Read these off the array that follows.
1) Give the second largest entry.
2) Give the entry just right of -2.7.
3) Give the 3rd largest entry.
array([[ -9.1,  24.3,  -0.1,   3.7,  -2.9,  -0.5,  17.3,  -1.5,  -4.5,
         39.1,  -3.4,  40.2,   4.8],
       [-10.4,  -3.4,  26.8,  18.4,  30.8,   9.7,  -7.4, -34.3,   5.6,
         20.1,  17.1,  -4.3, -12.2],
       [-24.0, -38.1,   9.4,  10.1, -21.9,  25.3,  -3.1,  30.8,   7.4,
         21.8,  33.4,   2.1,   7.9],
       [-23.8,  -9.0, -25.1, -43.6,  -2.4,  15.2,   7.8,  23.5,  21.0,
        -16.6, -16.4, -17.6, -11.1],
       [ 10.5, -30.4,   6.8,  26.7,  16.6,  17.7,   6.2,  -0.7,  -4.1,
         45.1,   7.3, -34.0,  20.2],
       [ 32.0, -31.4, -13.3, -11.5,   9.2, -21.5,   8.7,  42.5, -16.1,
         21.2,  24.0,  14.6,  -2.9],
       [  2.0,  32.8,  -7.7,   6.4,  43.1,  22.4,  15.2,   0.0,   3.1,
        -23.1,  -0.6,  27.8,  21.6],
       [ 17.2,  -0.3,   0.3, -44.4,  -4.6,  10.8,   1.8,   6.7, -13.3,
         43.3, -16.7,  -2.7, -29.4],
       [  4.4,  -4.2,  32.5, -18.0, -13.2,   5.5, -23.1, -12.2,  -1.1,
         19.6,  -7.4,  -7.0, -14.3],
       [  6.7,  17.2, -14.4,   8.5, -12.3,   9.4,  -0.6,   3.0, -36.8,
        -31.8, -24.0, -12.9,  15.7],
       [-17.4,  23.2,  -0.4,  -3.4, -15.1,  -7.7, -15.3, -24.3, -10.9,
         13.1,  21.7,   3.3,  -5.8]])
1) 43.3
2) -29.4
3) 43.1

a =
[[  4.1 -30.8  40.7 -37.2  45.1 -25.0  -3.5 -11.4 -27.4  28.7  31.4  -7.0
  -25.3]
 [  1.7  -2.8   2.9  -1.8   4.0  -6.2   4.1   0.0  -2.7   0.3  -1.7   1.6
    0.7]
 [  7.4  -4.0  -2.7  -1.6   1.6   5.3  16.2  -7.8  -0.6 -10.8  29.6  -9.9
   -5.1]
 [ -4.8  17.4  -7.4   2.2 -33.0 -29.2  41.4  -1.5  24.9  20.9  -9.2 -31.1
   -0.7]
 [-40.5  11.2 -17.9  31.3  -1.4  27.1 -20.7  -9.0  40.1 -26.0 -22.1   1.6
   19.0]
 [ -6.3   3.7  -6.0  -2.8  12.3 -34.0  53.6  10.0   5.0  14.4  -2.4 -23.3
   -4.1]]
The entry just right of 5.3 is 16.2
Find the entry just right of -7.4.
2.2
The entry just left of -5.1: -9.9
The entry just right of -7.0: -25.3
The entry just left of the largest entry is -34.0
The entry just right of -40.5: 11.2
Find the entry just right of -1.7.
1.6
The entry just right of -23.3 is -4.1
Find the entry just left of -22.1.
-26.0
The entry just right of 17.4 is -7.4

[[  17.4 -103.4    9.7   38.6   -9.4   16.1]
 [  -6.9 -100.0  -37.1   69.2  258.1  -42.0]
 [ -21.5   -8.3  -55.5   28.1  -30.5  -33.0]
 [  22.2  -17.5   57.4  -41.2  -21.8  -24.4]
 [-155.2 -100.6    3.0  -30.2  -26.2  -25.1]
 [-106.9   14.7   49.0  -76.2   11.7   89.8]
 [-101.0  -13.6   51.1  -75.2  -15.4   50.1]
 [ -48.4   39.7   39.6  -28.7 -130.5   47.7]
 [-140.6  -22.0 -147.0   70.3  -49.6  -36.6]
 [  46.4  -98.3  -89.4   18.0  116.4  -53.9]]
Report the entry in the top-right corner.
A: 16.1
The top-left entry: 17.4
The bottom-right entry: -53.9
Report the entry directly above -75.2.
A: -76.2
The entry directly below the smallest entry -> -106.9
Report the entry just right of 39.6.
A: -28.7
The entry just left of -33.0: -30.5
The first entry of the smallest entry's row: -155.2
Report the entry just right of 18.0.
A: 116.4
Report the entry just left of -89.4.
A: -98.3
Report the third largest entry.
A: 89.8
The third entry on the main diagonal: -55.5
The last entry in the row that holds the smallest entry is -25.1
The 5th entry in reading order -> -9.4
The entry just left of -30.5 -> 28.1
The last entry of the largest entry's row is -42.0
Report the entry directly below -103.4.
A: -100.0
The second entry, reading row by row -> -103.4
The 3rd-last entry, reading row by row -> 18.0
The bottom entry of the column that holds the smallest entry: 46.4
Report the entry directly below -100.0.
A: -8.3
Report the entry just left of the largest entry.
A: 69.2
The entry directly below -6.9 is -21.5
The entry directly above 46.4 -> -140.6
